Each row has a name. Each question is about the rows just above it.

(16): [182 149 135 117]
(90): [182 149 130 117]
(71): [182 149 144 110]
[149] with +1 step of 1 on every entry: | [150]
Move every entry of [130] by +1 step of 1. | [131]

(61): [115 147 144 125 133 113  98 130 103 140 154 155 137 170 134 136  98 114
 114 139]
(111): [114 146 114 152 127 125 120 138 139 174 142 145 134 137 120 122 125 116
 128 126]
(160): [129 133 127 127 124 128 130 122 130 122 127 131 132 126 114 124 130 132
 128 127]
(32): [130 129 128 127 128 126 126 128 129 128 128 130 127 128 125 127 128 126
 127 127]
(91): [131 133 129 136 116 116 116 128 124 145 126 121 134 152 127 138 123 122
 118 137]
(65): [130 129 128 127 128 126 126 128 129 128 128 110 117 138 128 141 132 133
 115 148]
(74): [122 129 123 126 125 132 124 128 123 127 125 130 117 136 118 135 134 133
 116 138]
(100): [140 129 117 126 136 133 123 129 120 128 120 125 133 135 130 127 129 128
 126 118]
(95): [147 125 120 124 130 129 127 134 140 146 124 134 125 129 136 104 101 131
 122 122]
(50): [128 119 119 113 156 134 134 126  75 138 124 113 132 140  90 121 125 141
 119 126]
(155): [119 130 126 125 122 134 120 129 115 137 133 140 121 139 134 141 132 125
 121 135]
Shift each entry of [124 134 125] by +1 times 1: | [125 135 126]
[122 125] with +1 step of 1 on every entry: | [123 126]
Shift each entry of [119] by +1 times 1: | [120]
Move every entry of [98] by +1 step of 1. | [99]
Shift each entry of [113] by +1 times 1: | [114]
[147 144] with -1 step of 1 on every entry: | [146 143]

(170): [133 157 141 129 127 141 129  95 140 159 113 164 120 125 130 136 119 144
 108 112 135 116 139 133 120 107 152 134 137 109 122 114 127 120 135 112
 125 137 134 120 112 153 117 164 111 129]
(121): [114 151 140 131 136 117 135 106 120 148 135 123 138 139  91 149 143 143
 117 119 133 133 152 122 133 140 118 118 139 109 136 117 168 141 103 109
 122 131 113 105 102 100 115 130 125 124]
(53): [136 139 114 113 125 129 138  97 132 139 139 148 115 115 142 125 121 149
 116 120 128 126 146 134 137 133 134 126 156 131 100 124  93 106 120  89
 115 152 113 143 122 157 114 145 117 129]
(212): [137 140 114 112 124 131 138  97 133 138 138 146 114 114 142 125 120 149
 115 119 126 127 147 132 137 134 135 125 154 129 102 125  92 105 119  89
 116 153 113 143 122 157 115 145 115 130]
(216): [116 143 124 124 134 111 138 108 115 137 147 114 135 132  98 142 144 144
 118 123 129 138 157 120 139 155 109 114 148 119 125 123 151 133  98  97
 117 138 103 119 107 103 115 120 128 124]
(30): [108 126 113 145 126 105 136 121 160 155 102 128 103 171 127 129 124 122
 117 133 136 128 121 145 113 117 121 103 149 121 150 114 123 115 145 120
 114 117 130 131 122 122 123 159 148 132]
(88): [103 125 110 144 127  96 139 124 152 147 111 113 108 173 118 128 131 122
 123 136 133 137 127 139 120 130 109  98 151 124 152 117 130 117 136 117
 112 117 122 130 120 111 122 146 156 131]
(21): [103 123 108 143 129  95 137 125 151 148 111 112 108 173 117 129 133 122
 121 135 132 135 126 142 118 129 110  98 151 123 150 116 131 118 135 117
 111 117 120 128 121 109 123 148 153 131]
(86): [114 151 139 128 136 116 133 107 120 146 133 123 139 138  91 148 143 142
 117 119 134 135 154 121 134 142 119 119 139 110 135 118 167 140 103 108
 122 132 114 105 102 100 115 130 125 122]
(205): [111 118 100 137 123  99 139 122 155 145 115 118 100 167 132 122 128 124
 121 137 131 136 125 144 120 129 111  99 158 132 138 118 106 108 139 109
 111 123 119 142 126 125 122 151 153 134]
(124): [115 142 124 124 133 113 138 109 113 137 147 115 136 133  98 140 146 144
 121 122 129 139 156 119 143 153 109 116 148 121 124 122 151 132  95  98
 118 141 104 116 107 102 113 122 127 123]
(56): [104 124 109 143 127  96 138 126 151 149 111 113 109 174 118 128 131 121
 120 137 132 134 125 141 119 129 109  99 151 123 150 116 130 117 134 118
 112 116 121 130 121 110 121 146 154 132]
Shift each entry of [122 129 139] by -1 times 1: | [121 128 138]
Shift each entry of [130 136] by -1 times 1: | [129 135]
[142 119 119] with +1 step of 1 on every entry: | [143 120 120]
Move every entry of [134] by -1 step of 1. | [133]

(17): [120 110 156 120 105 147 133 142  89 136 143 143 122 117 142  97 135 111
 121 134 155 103 129 101 116 106]
(82): [137 122 141 146 126 148 128 140 153 141 135 130 140 121 135 131 138 110
 136 121 111 122 113 161 117 135]
(10): [137 122 141 146 126 148 128 140 153 141 135 130 140 121 135 131 138 110
 136 121 111 122 113 161 145 153]
[110] with -1 step of 1 on every entry: | [109]
Shift each entry of [128 140 153] by +1 times 1: | [129 141 154]

(7): [175 159  91  95 145  92  81 161]
(84): [127 169 177 177 174 177 116  79]
(126): [179 182 139 146 179 139  74 110]
Move every entry of [169 177 177 174] by +1 step of 1. | [170 178 178 175]
Shift each entry of [169 177 177] by +1 times 1: | [170 178 178]

(117): [123 140 129 134 121 126 109 120 128 118 125 119 115 130 136 124 109 118
 111 111 113 115 151 138 128 128 126 124 124 151 121 114 143 129 121 134
 147 100 113 131 110 123 121 125 132 135 133 124 118 115 111 124 154 114
 126 120 116 112 126 133 137]
(76): [127 145 139 136 120 131 112 123 126 118 122 117 120 132 140 127 113 118
 109 108 117 114 154 134 127 129 128 121 128 145 127 116 142 129 125 133
 141 107 118 128 111 124 125 122 132 134 126 128 122 117 115 124 151 121
 123 119 119 114 126 133 131]
(89): [136 132 133 133 129 138 115 123 123 110 125 121 143 121 133 125 125 125
 115 128 119 119 130 118 131 121 124  98 131 132 117 128 122 137 125 129
 135 108 132 123 131 135 126 134 146 137 130 128 123 126 130 114 138 129
 124 134 123 134 124 129 128]
(68): [154  76 128 143 111 134 152 138 141 152 129  79 136 111 149 113 155 102
 132 158  80 124 123 127 142 144  94 128 122 149  86 117  99 175 139  91
 146 104 157  85 142 134 121  70 153 136 157 121  95 149 125 125 127 150
 126 140 140 144 101 115 126]
Shift each entry of [111 111 113 115] by -1 times 1: | [110 110 112 114]
Shift each entry of [123 127] by +1 times 1: | [124 128]
[119] with +1 step of 1 on every entry: | [120]

(150): [111 111  97 124 133 121 127  96  70 115 121  77 151 129 133 137 142 160
 105 103]
(77): [124 111 115 135 127 132 130 127 131 122 132 127 125 127 126 129 131 130
 126 124]
(58): [143 170 129 154 131  87 114  93 114 135 163  76 151 147 137 142 132 152
 103  83]
(47): [120 105 105 103 131 129 148 127 127 129 151 118 123 141 119  88 126 136
 113 152]
(36): [149 179 125 121 135 168 154 150 113 157 113 160 134 117 129  98 115  73
 119 131]
(2): [127 118 117 118 144 138 131 139 133 121 141 117 147 134 139 112 137 139
 121 140]
(62): [139 156 148 134 129 117 120 137 144 137 134 137 133 132 127 129 127 121
 137 136]
(147): [ 92 122 135 123 104 130 123 132 109 137  89 127  99 118 104 136 122 100
 166 142]
(140): [128 105 108 120 119 142 146 132  87 101  87 117 111 142 115 144 127 150
 108 122]
Shift each entry of [118] by +1 times 1: | [119]
Shift each entry of [127 121] by +1 times 1: | [128 122]
Move every entry of [ 77 151] by -1 step of 1. | [ 76 150]
[ 70 115 121] with -1 step of 1 on every entry: | [ 69 114 120]
Shift each entry of [137] by -1 times 1: | [136]
[87] with -1 step of 1 on every entry: | [86]
Move every entry of [104] by -1 step of 1. | [103]

(9): [163  68  98  86 177 143  71 103 127 124 180 176  68  80 132 109 104  81
 111  75 142  97 102  78 187  87 163 161  70 146  69 145  73 150 102  91
  70]
(80): [ 70 101 130 108 103  81  99  81  88  67 188 163 158 150 166 117  67 156
  67 168 123 148 117  83  88 169 114 100 130 180  89  88 165  84 135 178
 150]
(14): [161 124 182 120 121  94 104 170 105 143  88  98  82 130  90 159 114  95
 175 104 129 152  75  77 136 165  73 180 131  83 143 123  97 158 141 184
  84]
(67): [103 185 141  90  83 169 129  89  78  84 125 183 113 178 158 150 157 134
  83 138 183 156 185 131 159 112 127 141 167 107 105  94 166 108 146 100
 130]
(78): [163  68  98  86 177 143  71 103 127 124 180 176  68  80 132 109 104  81
  89  71  99 121 138 171  81 130 175 177 167  76 131 168 154  68 105 113
 167]
Shift each entry of [158 150 166 117] by -1 times 1: | [157 149 165 116]
Move every entry of [97] by +1 step of 1. | [98]
Shift each entry of [185 131 159] by +1 times 1: | [186 132 160]
Move every entry of [132 109] by -1 step of 1. | [131 108]

(34): [137  93 129 116 147 103  80  77 152  94]
(136): [ 86 112 111 136 101 105 118 126 126 136]
(72): [109 128 122 149 108 132 128 126 117 127]
(135): [144 143 137 120 137 148 154 164 114 166]
(101): [137  93 129 116 147 108  88  92 154 106]
(112): [ 86 148 111 136 101 105 118 126 126 136]
(185): [138 125 134 105 144 134 120 125 137 125]
(199): [ 86 148 111 136 101 105 118 126 101 136]
(168): [148 133 129 117 141 149 137 137 115 139]
(187): [150 138 136  97 142 151 129 132 138 123]
[129 132] with -1 step of 1 on every entry: | [128 131]
[150 138 136] with +1 step of 1 on every entry: | [151 139 137]

